Below are the code and all the weights of a small trained network. Each question names an input and a class and asks about switching units off, where a switched-off unit gives its printed mean instead of its output.

import numpy as np


def w(rows, s, z=0):
    codes = np.array(rows[::2]) - 128.0
    scale = np.full(codes.shape[1], s)
    scale[-1] = z or s
    return codes * scale


def norm(h):
    return h / np.sqrt((h * h).mean(-1, keepdims=True) + 1e-5)


def f(y):
    return y / 2 * (1 + np.tanh(0.7978845608 * (y + 0.044715 * y**3)))


def log_softmax(a):
    a = a - a.max(-1, keepdims=True)
    return a - np.log(np.exp(a).sum(-1, keepdims=True))


def net(x, mask):
    res = np.array(x, float).reshape(1, 4) / 4 @ E
    u = 0
    for l in range(3):
        y = f(norm(res) @ A[l][:, :-1].T + A[l][:, -1])
        res = res + np.where(mask[u : u + 12], y, B[l][:, -1]) @ B[l][:, :-1]
        u += 12
    return log_softmax(norm(res)[-1] @ U[:, :-1].T + U[:, -1])


A, B = {}, {}
E = w([
[194,135,87,112,141,123,166],'x0',
[116,135,114,6,106,146,101],'x1',
[60,132,209,79,104,80,203],'x2',
[71,123,94,138,178,183,155],'x3',
],0.015)
A[0] = w([
[153,127,126,116,116,109,152,51],'0.n0',
[202,131,112,87,115,127,45,80],'0.n1',
[159,138,152,123,139,109,147,86],'0.n2',
[173,115,131,119,114,105,174,52],'0.n3',
[123,122,117,158,132,139,88,86],'0.n4',
[198,127,139,89,128,89,173,81],'0.n5',
[57,126,119,109,139,150,176,117],'0.n6',
[114,118,130,165,128,136,109,79],'0.n7',
[83,127,136,237,131,139,69,3],'0.n8',
[88,127,217,171,105,80,126,42],'0.n9',
[124,131,227,166,107,63,144,41],'0.n10',
[74,131,165,6,110,117,89,97],'0.n11',
],0.026,0.0064)
B[0] = w([
[175,135,158,168,134,125,128,141],'0.n0',
[188,65,51,82,110,122,91,233],'0.n1',
[143,150,144,152,112,120,143,147],'0.n2',
[155,170,150,135,106,113,159,160],'0.n3',
[119,164,94,143,114,160,80,162],'0.n4',
[151,196,140,128,59,115,145,191],'0.n5',
[100,110,137,94,208,125,192,186],'0.n6',
[140,130,151,140,137,151,99,151],'0.n7',
[94,173,161,161,133,206,57,212],'0.n8',
[65,33,121,192,94,54,129,224],'0.n9',
[80,70,120,235,77,37,129,231],'0.n10',
[134,83,252,45,129,158,100,253],'0.n11',
],0.037,0.017)
A[1] = w([
[149,136,128,142,134,136,144,85],'1.n0',
[167,133,129,97,158,115,89,73],'1.n1',
[83,196,112,175,198,211,132,119],'1.n2',
[102,166,39,150,235,147,245,116],'1.n3',
[181,100,97,72,126,137,92,45],'1.n4',
[124,153,163,84,198,126,175,61],'1.n5',
[144,186,164,188,152,184,88,3],'1.n6',
[157,126,17,181,152,152,98,92],'1.n7',
[138,153,4,125,152,84,119,5],'1.n8',
[103,163,173,108,168,130,119,72],'1.n9',
[208,243,138,145,110,87,196,7],'1.n10',
[179,206,141,167,73,157,225,75],'1.n11',
],0.024,0.0039)
B[1] = w([
[94,157,130,98,91,108,132,121],'1.n0',
[130,99,125,142,109,141,131,183],'1.n1',
[101,114,138,125,152,117,3,219],'1.n2',
[53,62,44,45,119,78,88,161],'1.n3',
[180,76,118,134,88,152,144,255],'1.n4',
[127,105,74,98,190,117,175,180],'1.n5',
[109,170,146,137,95,165,58,207],'1.n6',
[103,221,70,166,141,176,209,240],'1.n7',
[135,186,35,112,136,113,184,187],'1.n8',
[147,119,87,155,169,143,165,170],'1.n9',
[203,211,164,108,137,46,99,189],'1.n10',
[161,198,142,95,118,42,109,181],'1.n11',
],0.039,0.011)
A[2] = w([
[130,178,121,97,183,77,95,95],'2.n0',
[199,106,94,170,112,100,95,132],'2.n1',
[121,89,127,149,82,94,106,35],'2.n2',
[59,117,252,148,157,98,154,160],'2.n3',
[99,204,174,183,159,182,88,84],'2.n4',
[125,116,181,135,168,137,101,76],'2.n5',
[57,117,125,236,38,38,183,66],'2.n6',
[131,125,124,75,106,157,114,89],'2.n7',
[142,153,112,87,164,72,77,120],'2.n8',
[188,159,151,146,199,97,134,68],'2.n9',
[51,174,211,106,196,178,221,2],'2.n10',
[26,148,133,154,52,118,133,145],'2.n11',
],0.024,0.0042)
B[2] = w([
[114,129,135,120,77,74,141,148],'2.n0',
[60,178,186,123,158,159,214,181],'2.n1',
[171,84,142,193,115,130,109,175],'2.n2',
[146,203,24,214,226,189,196,219],'2.n3',
[101,173,161,63,106,121,19,180],'2.n4',
[115,172,78,143,120,168,184,156],'2.n5',
[186,34,125,251,158,67,112,253],'2.n6',
[75,72,160,167,71,166,163,155],'2.n7',
[37,135,171,119,39,93,173,150],'2.n8',
[54,154,179,143,39,124,115,140],'2.n9',
[75,211,195,85,202,151,180,155],'2.n10',
[174,112,106,166,197,74,66,202],'2.n11',
],0.029,0.02)
U = w([
[80,140,212,82,254,203,213,131],'0',
[119,69,144,248,176,54,142,192],'1',
[71,195,114,140,141,189,8,191],'2',
[178,226,188,106,67,58,145,127],'3',
[178,39,178,45,80,199,129,140],'4',
[170,186,10,101,88,208,176,69],'5',
[37,79,55,46,172,88,119,3],'6',
],0.017,0.0036)

Each question gives the input, the list of numbers given to net, and the class t.
The units are the neurons (one row each of A and B). Each row of codes is followed by its name. A weight is (code - 128) times the scale printed after its matrix; where a second scale follows, it is the last column's (A, B and U).
mask holds one flag per neuron, layer by layer. A switched-off neuron (its flag False) gives its mean, the last column of its row in B, instead of its output. The means were averaged over made-up inputs and are rounded, as every weight is.
A unit's drop is (log p(t) with every unit on - log p(t) with that unit switched off) / (log p(t) with every unit on - log p(t) with every unit switched off).
The circuit of an input: a set's keep is (log p(t) with only the set's units on - log p(t) with every unit switched off) / (log p(t) with every unit on - log p(t) with every unit switched off). Starting from the 12 units with the biggest drops (on a tie, the unit counted first), units are removed one at a time, each time the one whose removal leaves the highest keep (on an exact tie, the one counted first), for as long as the keep stays at least 0.8.
units of the circuit, in order: the units of the circuit, biggest drop first
unit that matters most: the unit with the biggest drop
top k neurons: the k neurons with the biggest drops, biggest first
top k neurons in layer l: the k neurons of layer l with the biggest drops, biggest first
drop of u: that unit's drop, to one decimal
input [4,-3,-2,0], class 3: top neuron : (0.n9)
input [4,-1,3,6], class 6: top 2 neurons : (1.n3 0.n11)
input [-1,-1,0,5], class 6: units of the circuit, in order : (0.n6 0.n11 1.n3)
input [2,7,5,-4], class 0: top 2 neurons in layer 0 : (0.n11 0.n1)
input [-1,-6,3,8], class 6: top 3 neurons in layer 0 : (0.n6 0.n11 0.n10)
input [1,-1,8,7], class 0: units of the circuit, in order : (0.n6 2.n10)
input [4,8,-6,6], class 4: units of the circuit, in order : (0.n10 2.n3)
input [2,-5,-3,-6], class 2: top 2 neurons : (0.n9 0.n8)
input [7,-1,8,3], class 3: units of the circuit, in order : (0.n5 0.n3 0.n9 1.n11)
input [5,-2,2,-5], class 3: top 2 neurons : (0.n5 1.n10)
input [7,5,-5,-6], class 5: top 2 neurons : (0.n1 0.n11)
input [8,7,4,-8], class 3: top 2 neurons : (0.n5 0.n3)
input [4,-3,-6,-8], class 5: top 2 neurons : (0.n1 0.n11)
input [7,4,-6,-5], class 5: unit that matters most : 0.n1
input [6,5,3,0], class 3: top 4 neurons : (0.n5 0.n9 0.n3 0.n8)
input [-8,-1,-3,-2], class 2: drop of 0.n8 : 1.0
input [2,6,-6,3], class 5: drop of 0.n11 : 0.3
input [-2,2,-5,-8], class 5: drop of 0.n11 : 0.1
input [-4,6,2,3], class 0: drop of 0.n2 : 0.0
input [6,7,2,-3], class 4: units of the circuit, in order : (0.n11)
